Below are the code and all the weights of a small trained network. Each question names an input and a target symbol and asks about switching units off, where a switched-off unit gives its printed mean instead of its output.

import numpy as np


def w(rows, s, z=0):
    codes = np.array(rows[::2]) - 128.0
    scale = np.full(codes.shape[1], s)
    scale[-1] = z or s
    return codes * scale


def norm(h):
    return h / np.sqrt((h * h).mean(-1, keepdims=True) + 1e-5)


def softmax(a):
    e = np.exp(a - a.max(-1, keepdims=True))
    return e / e.sum(-1, keepdims=True)


def log_softmax(a):
    a = a - a.max(-1, keepdims=True)
    return a - np.log(np.exp(a).sum(-1, keepdims=True))


def net(x, mask):
    ids = ['ΓΔΘΛΣΨΩαεζημξπτφ'.index(c) for c in x.split()]
    T = len(ids)
    res = E[ids] + P[:T]
    u = 0
    for l in range(3):
        r = norm(res)
        for j in range(2):
            rows = slice(2 * j, 2 * j + 2)
            q, k, v = (r @ M[l][rows].T for M in (Q, K, V))
            z = softmax(np.where(np.tri(T) > 0, q @ k.T / 2**0.5, -1e9)) @ v
            o = O[l][rows]
            res = res + np.where(mask[u + j], z, o[:, -1]) @ o[:, :-1]
        u += 2
    return log_softmax(norm(res)[-1] @ U[:, :-1].T + U[:, -1])


Q, K, V, O = {}, {}, {}, {}
E = w([
[168,142,121,115,124,160,124,155,121,113],'Γ',
[155,129,139,160,103,113,127,163,109,172],'Δ',
[129,141,182,173,89,138,191,159,154,103],'Θ',
[113,104,96,113,108,159,215,151,55,173],'Λ',
[108,104,164,152,78,161,157,101,80,153],'Σ',
[166,62,150,136,143,107,173,105,149,136],'Ψ',
[77,64,195,141,122,137,166,164,88,170],'Ω',
[111,120,158,72,168,159,226,86,147,150],'α',
[157,89,182,108,108,183,189,181,148,185],'ε',
[120,79,210,78,123,126,49,118,134,77],'ζ',
[134,128,115,111,176,116,180,201,179,140],'η',
[64,196,113,154,86,95,82,97,202,205],'μ',
[73,2,97,178,144,227,176,184,162,131],'ξ',
[158,176,201,139,172,119,184,147,101,149],'π',
[36,185,103,169,165,88,103,104,96,90],'τ',
[110,173,192,201,180,209,105,86,187,210],'φ',
],0.006)
P = w([
[34,37,167,55,43,180,238,254,40,208],'0',
[54,42,171,68,55,168,234,242,71,196],'1',
[67,53,190,82,61,158,240,222,89,204],'2',
[73,77,187,94,67,159,219,216,97,211],'3',
[66,77,194,107,77,152,235,199,113,210],'4',
[84,93,190,121,84,133,216,198,120,199],'5',
[92,110,198,125,96,150,214,189,123,189],'6',
[103,118,169,115,112,152,206,180,123,211],'7',
[118,135,178,134,118,145,196,169,120,183],'8',
[131,144,171,131,129,149,191,159,141,191],'9',
[143,149,168,144,143,144,192,136,146,187],'10',
[145,157,177,148,154,153,177,143,143,199],'11',
[161,165,208,164,165,173,186,132,140,204],'12',
],0.002)
Q[0] = w([
[161,186,47,125,148,43,88,98,99,86],'L0H0',
[222,2,169,106,63,176,193,143,125,150],'L0H0',
[105,218,132,214,203,190,188,57,109,166],'L0H1',
[127,124,226,115,175,143,185,92,124,159],'L0H1',
],0.0052)
K[0] = w([
[172,164,11,211,99,93,247,181,83,212],'L0H0',
[122,4,224,5,87,126,77,215,97,71],'L0H0',
[174,204,73,251,161,112,235,75,76,205],'L0H1',
[207,117,192,122,155,75,185,32,169,163],'L0H1',
],0.0048)
V[0] = w([
[90,71,115,147,106,163,249,160,19,130],'L0H0',
[140,135,29,219,163,157,229,193,120,240],'L0H0',
[214,168,109,212,47,108,184,54,95,152],'L0H1',
[111,100,187,71,86,164,3,129,104,107],'L0H1',
],0.003)
O[0] = w([
[68,85,136,146,128,80,165,85,173,175,255],'L0H0',
[132,66,178,170,127,149,255,86,183,99,186],'L0H0',
[137,152,100,121,130,55,38,191,110,39,138],'L0H1',
[68,161,169,157,200,190,249,106,129,149,75],'L0H1',
],0.0036,0.0055)
Q[1] = w([
[131,71,134,68,78,113,147,162,125,102],'L1H0',
[57,171,168,86,151,72,70,188,96,203],'L1H0',
[106,125,126,49,164,161,62,254,81,169],'L1H1',
[222,109,187,130,134,102,156,202,91,164],'L1H1',
],0.0074)
K[1] = w([
[156,150,98,195,101,91,164,142,173,153],'L1H0',
[153,171,228,122,215,80,105,131,134,136],'L1H0',
[135,145,1,180,164,140,90,182,178,74],'L1H1',
[180,118,57,204,111,66,189,114,188,112],'L1H1',
],0.0074)
V[1] = w([
[112,88,157,54,176,183,77,205,150,154],'L1H0',
[4,49,198,92,74,217,138,69,137,149],'L1H0',
[166,153,186,124,20,92,149,23,63,132],'L1H1',
[142,161,108,103,152,63,233,149,199,190],'L1H1',
],0.0036)
O[1] = w([
[252,168,116,61,121,74,146,145,95,116,124],'L1H0',
[114,93,87,54,57,88,93,185,145,67,254],'L1H0',
[243,123,46,82,87,222,174,123,170,118,156],'L1H1',
[29,129,32,125,121,165,88,117,163,80,221],'L1H1',
],0.0041,0.0071)
Q[2] = w([
[90,183,101,136,151,94,117,146,94,234],'L2H0',
[82,151,72,90,90,84,73,188,145,198],'L2H0',
[151,32,91,255,118,227,233,100,133,132],'L2H1',
[92,130,104,32,65,50,76,224,206,199],'L2H1',
],0.0073)
K[2] = w([
[72,111,199,38,70,189,36,163,66,155],'L2H0',
[160,127,145,77,111,122,2,124,112,110],'L2H0',
[109,4,127,105,62,119,178,210,81,141],'L2H1',
[208,181,139,176,193,61,135,49,171,70],'L2H1',
],0.0064)
V[2] = w([
[210,233,114,191,202,60,153,46,150,24],'L2H0',
[122,160,26,221,88,3,192,202,164,234],'L2H0',
[116,42,166,102,197,236,93,184,47,76],'L2H1',
[58,100,91,118,123,52,254,112,43,9],'L2H1',
],0.0035)
O[2] = w([
[105,79,119,86,87,114,172,180,126,118,1],'L2H0',
[150,163,96,108,86,88,78,173,87,186,173],'L2H0',
[181,146,61,196,108,131,1,176,157,110,107],'L2H1',
[189,165,167,131,189,128,125,147,74,83,204],'L2H1',
],0.0064,0.0085)
U = w([
[138,162,166,254,199,224,110,30,188,172,146],'Γ',
[106,169,61,115,219,55,180,245,204,157,58],'Δ',
[73,58,44,214,156,211,135,171,163,117,181],'Θ',
[58,63,244,149,158,100,92,161,82,155,171],'Λ',
[118,186,171,198,44,114,197,174,184,34,150],'Σ',
[141,144,168,68,129,146,88,126,119,160,108],'Ψ',
[195,146,52,35,111,219,25,182,140,21,55],'Ω',
[213,161,73,230,80,58,93,172,99,217,95],'α',
[206,52,121,104,135,37,131,62,149,93,252],'ε',
[155,111,166,163,19,189,108,14,51,100,120],'ζ',
[9,155,73,85,36,102,107,76,233,172,83],'η',
[6,162,76,193,204,50,85,96,87,36,113],'μ',
[140,125,18,132,124,155,234,152,27,134,180],'ξ',
[201,112,178,82,104,202,175,211,194,205,121],'π',
[79,160,146,2,150,157,240,44,143,114,142],'τ',
[213,191,248,132,230,107,213,112,38,89,38],'φ',
],0.0072,0.0036)

Each question gives the input, a string of symbols that net reads in full, and the target symbol t.
The units are the heads (2 rows each of Q, K, V and O). Each row of codes is followed by its name. A weight is (code - 128) times the scale printed after its matrix; where a second scale follows, it is the last column's (O and U).
mask holds one flag per head, layer by layer. A switched-off head (its flag False) gives its mean, the last column of its rows in O, instead of its output. The means were averaged over made-up inputs and are rounded, as every weight is.
A unit's drop is (log p(t) with every unit on - log p(t) with that unit switched off) / (log p(t) with every unit on - log p(t) with every unit switched off).
The circuit of an input: a set's keep is (log p(t) with only the set's units on - log p(t) with every unit switched off) / (log p(t) with every unit on - log p(t) with every unit switched off). Starting from all 6 units, units are removed one at a time, each time the one whose removal leaves the highest keep (on an exact tie, the one counted first), for as long as the keep stays at least 0.8.
units of the circuit, in order: the units of the circuit, biggest drop first
unit that matters most: the unit with the biggest drop
heads that matter: for each layer, one digit per head in row order, 1 if its drop is at least 0.15 and else 0, layers parted by /
drop of u: that unit's drop, to one decimal
input Θ Ψ Ψ Ψ Ψ α Ψ Ψ μ ζ η Δ α, target μ: units of the circuit, in order -> L0H0, L1H1
input τ Ψ Θ ζ Θ, target Ω: unit that matters most -> L0H0
input Ψ Δ Ψ Θ Σ Ψ Θ ζ Σ, target Ω: heads that matter -> 10 / 00 / 00
input Ψ Δ Θ Γ Θ τ ζ, target φ: units of the circuit, in order -> L0H1, L0H0, L1H1, L2H1
input Δ π α μ Ψ ζ ε ε Ψ η α π Θ, target Γ: units of the circuit, in order -> L0H0, L1H0, L2H0
input π π τ η Ψ Ψ Ψ Γ μ ζ, target τ: units of the circuit, in order -> L2H1, L0H1, L0H0
input Θ τ η τ ζ μ Δ, target τ: units of the circuit, in order -> L0H0, L2H1, L2H0, L1H0
input φ α ζ α Δ τ Ψ Δ, target φ: units of the circuit, in order -> L2H1, L2H0
input Λ Θ ζ Θ μ, target τ: heads that matter -> 10 / 00 / 01
input ζ Λ α μ φ τ Θ ξ φ Ψ, target η: units of the circuit, in order -> L2H1, L0H0
input φ Ψ Ψ Θ Δ Γ ζ, target Ω: heads that matter -> 11 / 10 / 01
input Ψ Δ Ψ Ψ Ψ τ ζ φ η Ψ, target η: heads that matter -> 10 / 00 / 01
input ζ τ α φ, target η: heads that matter -> 10 / 10 / 01
input ε Σ Θ η φ α ε Γ Ψ Ψ φ ζ ε, target η: unit that matters most -> L2H1
input ε Ψ η Θ Δ Θ ζ Ω Δ Δ τ Ω Ψ, target φ: units of the circuit, in order -> L0H0, L2H1, L1H0
input Ψ ξ Λ μ ε ζ Ψ Δ τ Ψ η, target φ: heads that matter -> 10 / 11 / 01
input τ Θ ε ζ Σ Ψ τ, target φ: units of the circuit, in order -> L0H0, L1H1
input φ Θ Δ ζ Ψ ε φ τ α η τ, target φ: units of the circuit, in order -> L1H0, L0H0, L1H1
input Γ μ Θ τ α ζ, target φ: units of the circuit, in order -> L0H1, L0H0, L1H1, L2H0
input μ Ψ ξ ζ Σ Δ Ψ φ π Λ φ, target η: units of the circuit, in order -> L2H1, L0H1, L0H0
input Ψ Ψ τ μ ζ Δ Ψ τ Θ Ψ π, target Γ: units of the circuit, in order -> L0H0, L1H0, L2H1
input ζ Ψ Ψ τ τ Ψ Γ Θ Ψ, target α: unit that matters most -> L0H0
input π ζ Γ α φ μ μ Δ μ Ω Σ φ τ, target η: heads that matter -> 10 / 00 / 01
input Δ φ μ φ Θ ζ Ω Δ, target Ω: heads that matter -> 11 / 10 / 10
input Γ η ξ ζ Δ η, target μ: heads that matter -> 10 / 01 / 10
input φ ζ Θ τ τ η Θ, target φ: units of the circuit, in order -> L0H0, L1H0, L2H1
input Θ Θ Δ Γ π Ψ Δ ζ τ Ψ Θ, target φ: heads that matter -> 10 / 11 / 11
input Ψ Ψ ζ Ψ Δ μ Δ ε μ μ Ψ, target τ: units of the circuit, in order -> L0H0, L2H1, L1H0
input ε ε η Δ Θ Ψ Θ Ω τ ξ τ ζ Ψ, target φ: drop of L1H0 -> 0.1
